Below is a small trained network, with its code and all its weights. Each question gives an input and a target symbol and asks what happens when units are switched off, that is, made to give their printed mean instead of their output.

import numpy as np


def w(rows, s, z=0):
    codes = np.array(rows[::2]) - 128.0
    scale = np.full(codes.shape[1], s)
    scale[-1] = z or s
    return codes * scale


def f(y):
    return y / 2 * (1 + np.tanh(0.7978845608 * (y + 0.044715 * y**3)))


def softmax(a):
    e = np.exp(a - a.max(-1, keepdims=True))
    return e / e.sum(-1, keepdims=True)


def log_softmax(a):
    a = a - a.max(-1, keepdims=True)
    return a - np.log(np.exp(a).sum(-1, keepdims=True))


def net(x, mask):
    ids = ['αγεζθλμξπω'.index(c) for c in x.split()]
    T = len(ids)
    res = E[ids] + P[:T]
    q, k, v = (res @ M[0].T for M in (Q, K, V))
    z = softmax(np.where(np.tri(T) > 0, q @ k.T / 3**0.5, -1e9)) @ v
    res = res + np.where(mask[0], z, O[0][:, -1]) @ O[0][:, :-1]
    y = f(res @ A[0][:, :-1].T + A[0][:, -1])
    res = res + np.where(mask[1:13], y, B[0][:, -1]) @ B[0][:, :-1]
    return log_softmax(res[-1] @ U[:, :-1].T + U[:, -1])


Q, K, V, O, A, B = {}, {}, {}, {}, {}, {}
E = w([
[209,141,118,213,52,211,72,133],'α',
[254,50,159,184,223,154,183,31],'γ',
[46,139,119,197,66,32,119,122],'ε',
[59,187,66,84,28,78,106,95],'ζ',
[119,102,52,101,103,87,49,200],'θ',
[193,207,219,106,183,84,188,128],'λ',
[31,38,40,44,162,151,110,164],'μ',
[57,28,37,187,130,78,153,80],'ξ',
[174,36,54,66,178,124,113,62],'π',
[160,153,199,8,90,242,118,66],'ω',
],0.006)
P = w([
[134,125,146,144,157,92,7,34],'0',
[169,131,42,84,72,104,164,136],'1',
[104,125,140,163,146,205,133,198],'2',
[76,108,198,98,142,93,121,2],'3',
[196,122,70,75,60,103,198,116],'4',
[98,116,131,150,145,174,134,175],'5',
],0.0085)
Q[0] = w([
[75,91,155,92,131,51,87,2],'head 1',
[58,112,252,176,233,128,26,39],'head 1',
[101,146,229,218,230,208,55,168],'head 1',
],0.0082)
K[0] = w([
[212,183,138,155,206,75,1,43],'head 1',
[83,107,66,152,157,66,15,135],'head 1',
[43,78,65,138,121,101,86,173],'head 1',
],0.0093)
V[0] = w([
[39,71,61,235,90,56,117,142],'head 1',
[138,3,69,108,181,203,122,116],'head 1',
[209,127,181,235,200,80,152,112],'head 1',
],0.0079)
O[0] = w([
[118,43,233,178,111,40,99,170,60],'head 1',
[146,1,129,124,81,253,193,145,3],'head 1',
[147,107,143,206,246,131,109,61,182],'head 1',
],0.0074,0.00025)
A[0] = w([
[76,140,180,198,215,137,80,104,175],'neuron 1',
[118,150,51,133,117,168,144,85,199],'neuron 2',
[152,47,105,89,102,201,201,172,181],'neuron 3',
[52,119,126,191,85,129,162,255,116],'neuron 4',
[88,117,125,74,110,128,220,232,119],'neuron 5',
[163,171,107,104,182,109,137,67,138],'neuron 6',
[200,153,101,153,148,212,140,223,189],'neuron 7',
[188,160,81,88,33,140,143,125,8],'neuron 8',
[119,66,173,180,87,181,108,103,216],'neuron 9',
[139,206,59,102,108,172,168,144,253],'neuron 10',
[92,69,197,209,177,147,110,128,175],'neuron 11',
[54,145,160,132,77,194,41,181,172],'neuron 12',
],0.0072,0.0029)
B[0] = w([
[84,136,193,224,143,175,136,184,214],'neuron 1',
[158,132,66,119,171,146,197,153,208],'neuron 2',
[89,41,179,132,202,157,81,79,229],'neuron 3',
[75,210,23,169,129,110,80,96,190],'neuron 4',
[16,196,145,180,218,139,79,106,189],'neuron 5',
[90,146,85,108,156,141,103,68,207],'neuron 6',
[199,32,205,152,146,1,27,164,182],'neuron 7',
[74,97,165,233,117,188,187,218,172],'neuron 8',
[192,131,91,95,41,173,173,140,203],'neuron 9',
[154,140,129,103,169,109,174,185,255],'neuron 10',
[149,164,116,186,105,174,207,223,211],'neuron 11',
[129,198,112,22,71,122,72,72,179],'neuron 12',
],0.0061,0.0042)
U = w([
[195,96,124,142,67,99,74,115,179],'α',
[98,223,119,178,58,183,135,147,121],'γ',
[197,41,106,126,160,143,129,61,107],'ε',
[115,128,226,162,194,54,99,232,150],'ζ',
[84,143,81,187,150,252,216,192,1],'θ',
[215,60,136,176,84,104,195,201,149],'λ',
[25,141,133,147,221,164,77,51,35],'μ',
[120,123,130,82,96,1,50,91,130],'ξ',
[136,92,187,28,70,179,129,97,165],'π',
[157,220,31,32,140,102,163,95,227],'ω',
],0.0059,0.0022)

Each question gives the input, a string of symbols that net reads in full, and the target symbol t.
The units are the heads (3 rows each of Q, K, V and O) and the neurons (one row each of A and B). Each row of codes is followed by its name. A weight is (code - 128) times the scale printed after its matrix; where a second scale follows, it is the last column's (O, A, B and U).
mask holds one flag per unit, heads first, then neurons. A switched-off unit (its flag False) gives its mean, the last column of its rows in O or B, instead of its output. The means were averaged over made-up inputs and are rounded, as every weight is.
A unit's drop is (log p(t) with every unit on - log p(t) with that unit switched off) / (log p(t) with every unit on - log p(t) with every unit switched off).
The circuit of an input: a set's keep is (log p(t) with only the set's units on - log p(t) with every unit switched off) / (log p(t) with every unit on - log p(t) with every unit switched off). Starting from the 12 units with the biggest drops (on a tie, the unit counted first), units are removed one at a time, each time the one whose removal leaves the highest keep (on an exact tie, the one counted first), for as long as the keep stays at least 0.8.
units of the circuit, in order: the units of the circuit, biggest drop first
top k neurons: the k neurons with the biggest drops, biggest first
drop when u is switched off: that unit's drop, to one decimal
input λ ξ γ, target λ: units of the circuit, in order : (head 1; neuron 9)
input ε γ γ μ, target ζ: units of the circuit, in order : (head 1; neuron 1)
input λ ε λ ω, target μ: units of the circuit, in order : (head 1; neuron 6)
input γ μ λ ξ, target θ: top 2 neurons : (neuron 11; neuron 1)
input ξ ω μ μ θ, target θ: top 3 neurons : (neuron 8; neuron 5; neuron 2)
input μ θ ε ε ε, target ξ: units of the circuit, in order : (head 1; neuron 11)
input ε α ω λ ξ γ, target λ: units of the circuit, in order : (head 1; neuron 11; neuron 5; neuron 9)
input λ μ ω, target π: units of the circuit, in order : (neuron 12; head 1)
input γ λ λ λ, target θ: units of the circuit, in order : (head 1; neuron 11; neuron 1)
input ξ λ λ λ μ, target ω: units of the circuit, in order : (head 1; neuron 1)
input λ ξ μ, target μ: units of the circuit, in order : (neuron 5; neuron 3; head 1)
input α ξ ε, target γ: top 3 neurons : (neuron 4; neuron 11; neuron 12)
input ξ ε ζ ε, target λ: units of the circuit, in order : (head 1; neuron 11; neuron 9)
input λ ζ α γ, target μ: top 2 neurons : (neuron 6; neuron 1)
input π π ω ε μ, target θ: top 4 neurons : (neuron 8; neuron 2; neuron 5; neuron 10)
input μ λ ω μ μ, target θ: top 2 neurons : (neuron 8; neuron 2)
input ω λ ω ε, target ω: top neuron : (neuron 3)
input γ ξ λ α, target θ: top 3 neurons : (neuron 11; neuron 1; neuron 7)
input λ θ ε ω ε, target θ: drop when head 1 is switched off : 1.0
input λ α ε λ ξ, target ω: drop when neuron 11 is switched off : 0.0
input ξ ε ε ξ, target λ: drop when neuron 5 is switched off : 0.1
input ω ζ ξ μ γ, target ε: top neuron : (neuron 3)
